m =
[[  2.763  -1.492  14.511  -2.252   7.830  16.267  28.884   7.027   3.901
   24.736  11.626  10.046   3.944   2.831  14.867]
 [ 14.792   6.513   7.530   2.521  13.872   1.155  20.482   1.750   7.755
   12.085  16.055   2.298   0.965  13.910   4.864]
 [ 14.122   3.165  -2.225   9.293  12.079  -3.533   0.512  17.572  18.664
    7.318   4.528  15.272  17.571   9.842   3.311]
 [  0.301   0.728   6.942   7.562   8.711  13.439  18.860   4.736  12.904
   18.892  14.632  17.878  10.259  16.905  -1.265]
 [ -6.620  12.138  -1.586   2.166  22.273  15.549  15.938  17.851  -0.098
   10.845   6.346  11.101   7.911  -4.818   9.560]
 [ -6.443  11.623   0.316   3.411  23.263  15.815  14.454  17.628  -4.071
   11.784   4.961  11.214   8.131  -4.606  10.215]
 [ -1.999  12.493  -2.490   0.728  23.435  18.081  13.398  19.837  -0.094
    9.900   7.786   8.427   9.119  -4.360  10.073]
 [  2.738   1.605   6.168   5.800  10.163  11.163  19.908   3.090  11.005
   18.055  15.286  15.680   8.212  16.758  -0.221]
 [  7.095  -1.487  10.361   0.293   9.217  10.814  21.813   9.965   7.357
   21.014  10.389  12.143   6.738   4.677  10.723]
 [-24.522   9.058  12.686  16.530  20.146   4.981  21.874   8.537  -5.635
   24.959  -2.672  27.867   1.394 -10.569  11.567]
 [  4.967  -1.734  12.429  -1.518   9.416  13.770  24.988   8.206   4.139
   22.889  10.402   9.712   5.271   2.851  13.442]
 [  8.563  13.237 -10.364  -7.166  24.668  25.272   8.901  26.031   4.090
    0.500  13.669  -3.489  14.203  -0.171   9.258]
 [ -0.038  12.870  -6.232  -1.614  24.648  20.035  11.370  21.655   2.426
    6.039   9.325   3.365  11.471  -2.270   9.661]
 [ -2.881  12.420  -1.238   1.308  23.933  18.350  13.383  19.794   0.533
    8.501   7.635   7.029   9.713  -3.047   9.733]
 [ -0.196   0.501   7.502   7.732   9.332  13.391  19.579   3.909  13.313
   19.643  14.991  19.703  12.192  17.789  -2.064]]
Which number is the entry just left of 23.933?
Answer: 1.308
Which number is the entry just left of 9.332?
Answer: 7.732
The entry just right of 8.711 -> 13.439
The centre entry is 3.090
The entry just left of 13.383: 18.350
The entry just left of 11.567 -> -10.569
The entry just right of 17.572: 18.664
Which number is the entry just right of 7.095?
Answer: -1.487
Which number is the entry just left of 15.815?
Answer: 23.263
Which number is the entry just left of 1.605?
Answer: 2.738
Which number is the entry just left of 10.073?
Answer: -4.360
The entry just right of 9.713: -3.047
Which number is the entry just right of -2.225?
Answer: 9.293
Which number is the entry just left of the centre entry?
Answer: 19.908

Read these off the grid that follows.
1) Read off the entry just left of the centre entry.
2) Read off the entry just left of 7.2.
[[ -1.7  23.0  25.1 -52.4  13.0   8.6  16.0  50.0  43.9 -14.6 -12.4  21.0
  -30.0 -28.7  16.4]
 [-12.3 -12.0  33.4  21.3 -21.7  20.1   6.5 -29.6   9.0  -8.0  27.5  -0.9
    7.2  16.5 -18.6]
 [-15.3  -1.5  41.2  18.7 -21.5  17.6   3.5   2.7  15.4 -10.1  36.3  -0.5
   -8.0  11.7 -17.9]]
1) 6.5
2) -0.9

arr = [27.6 53.2 -3.1 50.5 34.6 -7.5  5.6 39.2 49.7]
The first entry is 27.6
Read off the 3rd entry from the left.
Answer: -3.1
Read off the second entry from the left.
Answer: 53.2
The entry just right of the centre entry: -7.5

Questions about the table below.
1) Report the second smallest entry.
2) Report the entry at the centre.
3) Report the 1st entry in reading order.
4) Report the entry just right of the centre entry.
5) Report the 4th entry in reading order.
6) Report the entry just right of the largest entry.
((-0.662, -1.300, 0.336, -0.579, 0.600, 0.833, 0.713, -0.174, -1.014), (0.373, 0.312, 1.147, -0.271, -0.611, 0.968, -1.090, 0.399, -0.146), (-0.585, -1.345, -0.501, -0.238, 1.115, -0.417, 2.302, -0.926, -0.356), (1.227, 0.714, 2.003, -0.008, -1.477, 1.420, -2.102, 0.160, 0.253), (0.197, -1.084, 0.249, 1.510, -0.749, 1.920, -1.386, -0.861, 0.843), (1.558, 2.058, 0.690, 0.984, -1.423, -0.281, -1.451, 0.084, 2.031), (1.869, 1.525, 1.673, 1.049, -2.085, 1.086, -2.702, -0.098, 1.652), (0.462, 0.791, 0.864, 0.494, -1.072, 1.300, -2.179, 0.679, 0.604), (0.340, -1.703, 0.030, 1.318, -0.171, 0.993, 0.484, -1.898, 0.794))
1) -2.179
2) -0.749
3) -0.662
4) 1.920
5) -0.579
6) -0.926

Questions about the table below. Rows and columns are numbered from 1.
1) Read off the entry directly above the largest entry.
2) Read off the entry just left of the largest entry.
3) Read off the entry directly below the smallest entry.
4) Read off the entry just left of -35.0.
5) Read off the entry in row 3 and column 1.
6) Read off the entry at row 1, column 1.
7) Read off the entry at row 3, column 2.
8) Read off the bottom-right entry.
[[-22.1  -4.5 -16.5 -12.5  62.0  28.0  34.8  29.0  -2.3]
 [ 43.4   5.5  38.1  37.5 -53.0 -29.1 -35.0 -24.3   9.1]
 [-18.6  20.2 -41.5  31.1   8.6  14.4 -29.8  26.0 -45.5]
 [-23.3  -2.1 -37.6  23.5  44.6  29.2  -5.2  37.2 -36.7]
 [ 31.9 -11.6  43.0  20.7 -27.2  -5.5 -22.3 -11.0  21.7]
 [ 38.0 -22.5  64.0  -1.0  -9.3  -6.7  10.7 -17.2  49.3]
 [ 10.2 -21.8  -1.6  42.1  24.8   9.8  -8.5  17.8 -18.7]
 [ 37.1 -17.8  41.6  33.7 -24.4  -9.1 -23.7 -10.6  14.9]]
1) 43.0
2) -22.5
3) 8.6
4) -29.1
5) -18.6
6) -22.1
7) 20.2
8) 14.9

A = [307, -295, -597, -476, 818, 640]
Read off the maximum.
A: 818
The last entry -> 640
The 1st entry: 307

a =
array([[ 42.2, -49.9,  -2.1, -22.0,   7.3, -16.3,  12.0,  -6.4,  20.9,
          8.6,  27.7,   0.5,  -0.4,  20.4,  -8.4],
       [ 23.7,   4.9,   5.3,   1.4,  -7.1,  -9.3,  13.1,  -7.9,  11.2,
         -2.2,  -6.9, -14.4,   6.3, -11.4,  -8.0],
       [  3.3, -18.3,  17.7,  -2.2,   3.5,  36.8,   3.6, -10.1,  10.1,
        -12.7,  18.0,   9.1,   3.0,   0.1,  -4.1],
       [ 36.5,  26.5, -16.3,   6.9,  -7.7,   9.2,  23.7,   0.0, -13.6,
         31.9, -30.9,   5.0,   1.5,   3.9,  10.5],
       [-31.0, -13.0, -11.3,  -6.8,   3.6,  -0.4, -10.3,  -2.2,  -5.8,
         -3.7, -27.2,  11.2,   1.3, -13.7,   3.6],
       [-15.4,  29.8,  -8.0,  -0.6,   4.1,  27.1,   6.4,   1.8, -11.7,
         17.6, -18.6,   0.7,   7.7,   9.0,  -8.6],
       [ 29.0, -29.2,  31.0,  -1.3,   8.1,  14.6,   6.6,  -8.1,  14.8,
         -5.6,  -3.3,  -6.0,   6.6,   5.8, -10.3],
       [ 11.0, -30.7,  -9.0,  -3.6,  -4.7,  32.6, -15.5,  16.5,   9.9,
         -0.9,  -1.2,   8.6,   8.8,   8.8,   7.7],
       [  2.7,  12.8, -35.3,  -2.4,   3.6,  16.0,  -5.1,  13.9, -41.6,
         10.2, -23.2,  -2.8,   2.5,   3.3, -12.8],
       [-23.9,  -8.4,  35.8,   9.4,   1.8, -27.9,  16.8,  -8.6,   1.4,
          6.7,   0.4,   1.2,   4.9,   4.1,   9.8],
       [  5.6, -25.0,  -5.4,  -7.0,  -5.4,  23.6, -15.7,  -2.9,  -6.6,
          7.8, -10.0,  11.8,  -0.9,  -6.7,  -6.7]])
The third smallest entry? -35.3
The 2nd entry in reading order is -49.9
The 1st entry in reading order -> 42.2
The median of all entries? 1.2
The centre entry: 1.8
The entry just right of 10.1: -12.7
The entry just right of 2.7: 12.8
The entry just right of -13.6: 31.9
The entry just right of 17.7? -2.2
The entry just left of 6.7: 1.4
The entry just left of the centre entry is 6.4
